 34 165 170  71 140 126
 27 158 164  68 136 113
119 168 150  98 170 166
 25 176 186  71 136 141
->
 25 176 186  71 136 141
 34 165 170  71 140 126
 27 158 164  68 136 113
119 168 150  98 170 166

181  58 227 205  73 113  87 174
132  41 162 205  75 112  75 165
122 131 127 135 117 165 135 122
223 100 161 136  48 213 111 176
->
181  58 227 205  73 113  87 174
132  41 162 205  75 112  75 165
223 100 161 136  48 213 111 176
122 131 127 135 117 165 135 122

121 110 187
153 139 218
 65 161  97
 93  89 131
->
153 139 218
121 110 187
 93  89 131
 65 161  97

105 105  53 119 209 150 159 195
 98 110 132 108  80  68 190 131
173 118 148  63  41  80 196 146
145  76 142 142 105  42 193 210
 81  34 167 126 148 112 203  71
->
 81  34 167 126 148 112 203  71
173 118 148  63  41  80 196 146
145  76 142 142 105  42 193 210
 98 110 132 108  80  68 190 131
105 105  53 119 209 150 159 195

130 129 129 138 129 152 128 138 131 131 133 130 134
205 132 181 183 134 132 129 145 150 155 132 141 139
147 129 139 130 129 132 128 131 129 128 130 129 129
129 130 128 129 130 131 129 131 128 128 131 128 129
->
205 132 181 183 134 132 129 145 150 155 132 141 139
147 129 139 130 129 132 128 131 129 128 130 129 129
130 129 129 138 129 152 128 138 131 131 133 130 134
129 130 128 129 130 131 129 131 128 128 131 128 129

112 140 126
146 107 107
141 134 127
144 119 105
145  64  89
144 135 136
145 128 102
138 140  86
129 109 103
132 123 124
 35 185  98
->
144 135 136
141 134 127
112 140 126
132 123 124
146 107 107
144 119 105
129 109 103
145 128 102
 35 185  98
145  64  89
138 140  86

 85 140  99  25  73 170  98 124
109 145  49 155 103 185 152 146
111 117  69 153 111  78 157 137
 87  93 103 151 154 161 123 117
 81 186 139 225 112 159 108 110
163 174 116 120 182  99 114 116
->
 81 186 139 225 112 159 108 110
163 174 116 120 182  99 114 116
 87  93 103 151 154 161 123 117
 85 140  99  25  73 170  98 124
111 117  69 153 111  78 157 137
109 145  49 155 103 185 152 146

131 114  84 143
128 179  82 108
112 176 132 135
 45 174  38 171
 99 126  83 159
105 123 175 109
->
105 123 175 109
112 176 132 135
131 114  84 143
 99 126  83 159
128 179  82 108
 45 174  38 171

159 132 150  48 131 186
164 140 112 110 144 132
145 143 120 110 112 130
112 134 147 196 127  91
126 126 140 133 175 138
->
159 132 150  48 131 186
112 134 147 196 127  91
126 126 140 133 175 138
145 143 120 110 112 130
164 140 112 110 144 132
---
156 147  47 139 221 158 191 152
207 174 154 134 197 149 149 128
107 134  96 133 135 124 127 143
 25 125 112  70  68 137 133 136
111  79 125 170  67 103  93 120
156  91  49 174 151 108 121 149
163 188 194  87 155 152 152 104
 54  76  85 122  48 108 116 130
106 115 157 149  84 133 115 117
136 108 114 133 106  86  49 151
->
147  47 139 221 158 191 152 156
174 154 134 197 149 149 128 207
134  96 133 135 124 127 143 107
125 112  70  68 137 133 136  25
 79 125 170  67 103  93 120 111
 91  49 174 151 108 121 149 156
188 194  87 155 152 152 104 163
 76  85 122  48 108 116 130  54
115 157 149  84 133 115 117 106
108 114 133 106  86  49 151 136

133  97 148  71  78 129  65 117
134  96 148  72  78 130  66 117
125 118 144  96 178 131 196 178
155 206  96 168 138 129 121  91
122 110 149  87 171 134 188 180
155 205  95 169 139 129 121  91
154 205  96 169 148 129 129  97
121 110 149  86 172 132 188 181
153 206  96 170 148 129 129  97
154 206  97 170 147 129 129  97
134  98 148  73  78 130  65 117
154 206  96 170 147 129 129  97
->
 97 148  71  78 129  65 117 133
 96 148  72  78 130  66 117 134
118 144  96 178 131 196 178 125
206  96 168 138 129 121  91 155
110 149  87 171 134 188 180 122
205  95 169 139 129 121  91 155
205  96 169 148 129 129  97 154
110 149  86 172 132 188 181 121
206  96 170 148 129 129  97 153
206  97 170 147 129 129  97 154
 98 148  73  78 130  65 117 134
206  96 170 147 129 129  97 154

124 100 140 147  67 119 163 142 120 107 119 102  98 145 119 146
123 123 148 151  91 122 170 147 106 131 110 100 126 141 127 154
142 124 135 113 143  99 104 135 155 100 159 145 108 126 109 122
128 165 150 153 132 134 185 145  78 172 104 103 188 142 132 163
108 134 160 184  56 114 235 173  50 152  79  80 158 174 113 198
147 126  94 130  90 199 162  78 109 144 126 108 162 140 142 107
->
100 140 147  67 119 163 142 120 107 119 102  98 145 119 146 124
123 148 151  91 122 170 147 106 131 110 100 126 141 127 154 123
124 135 113 143  99 104 135 155 100 159 145 108 126 109 122 142
165 150 153 132 134 185 145  78 172 104 103 188 142 132 163 128
134 160 184  56 114 235 173  50 152  79  80 158 174 113 198 108
126  94 130  90 199 162  78 109 144 126 108 162 140 142 107 147

123 141 136 110  57 118 190 182  98
 82 139 123 141 136 110  57 118 190
136 110  57 118 190 182  98  82  51
139 123 141 136 110  57 118 190 182
141 136 110  57 118 190 182  98  82
 80 156  82 139 123 141 136 110  57
->
141 136 110  57 118 190 182  98 123
139 123 141 136 110  57 118 190  82
110  57 118 190 182  98  82  51 136
123 141 136 110  57 118 190 182 139
136 110  57 118 190 182  98  82 141
156  82 139 123 141 136 110  57  80

127 127 135 215
128 129 129 185
128 128 138 217
128 126 157 217
130 130 212 218
129 128 130 211
130 216 216 218
127 134 215 218
->
127 135 215 127
129 129 185 128
128 138 217 128
126 157 217 128
130 212 218 130
128 130 211 129
216 216 218 130
134 215 218 127

158 133 143 177 132 170  88 179 119 153 188
 81 117 104  67 125 123 174 118  42 149  96
 99 133 128  96 120 113 147 136 115  90 145
106 138 122  87 130 143 108 123 111 117 113
186 105 132 203 138 155 116 116 133 192 121
111 144 133 103 123  99 127 120 175  75 125
108 117 123 106 121  99 172 108 116 103 119
 81 126 120  43 125 146 122  80  88  63 102
->
133 143 177 132 170  88 179 119 153 188 158
117 104  67 125 123 174 118  42 149  96  81
133 128  96 120 113 147 136 115  90 145  99
138 122  87 130 143 108 123 111 117 113 106
105 132 203 138 155 116 116 133 192 121 186
144 133 103 123  99 127 120 175  75 125 111
117 123 106 121  99 172 108 116 103 119 108
126 120  43 125 146 122  80  88  63 102  81

131 111 184
108 134 107
121 137 141
148 174  87
101 105 102
130  87 229
115 127  99
120 141  98
125 128 128
121 159 109
118 129  99
143 112 152
->
111 184 131
134 107 108
137 141 121
174  87 148
105 102 101
 87 229 130
127  99 115
141  98 120
128 128 125
159 109 121
129  99 118
112 152 143
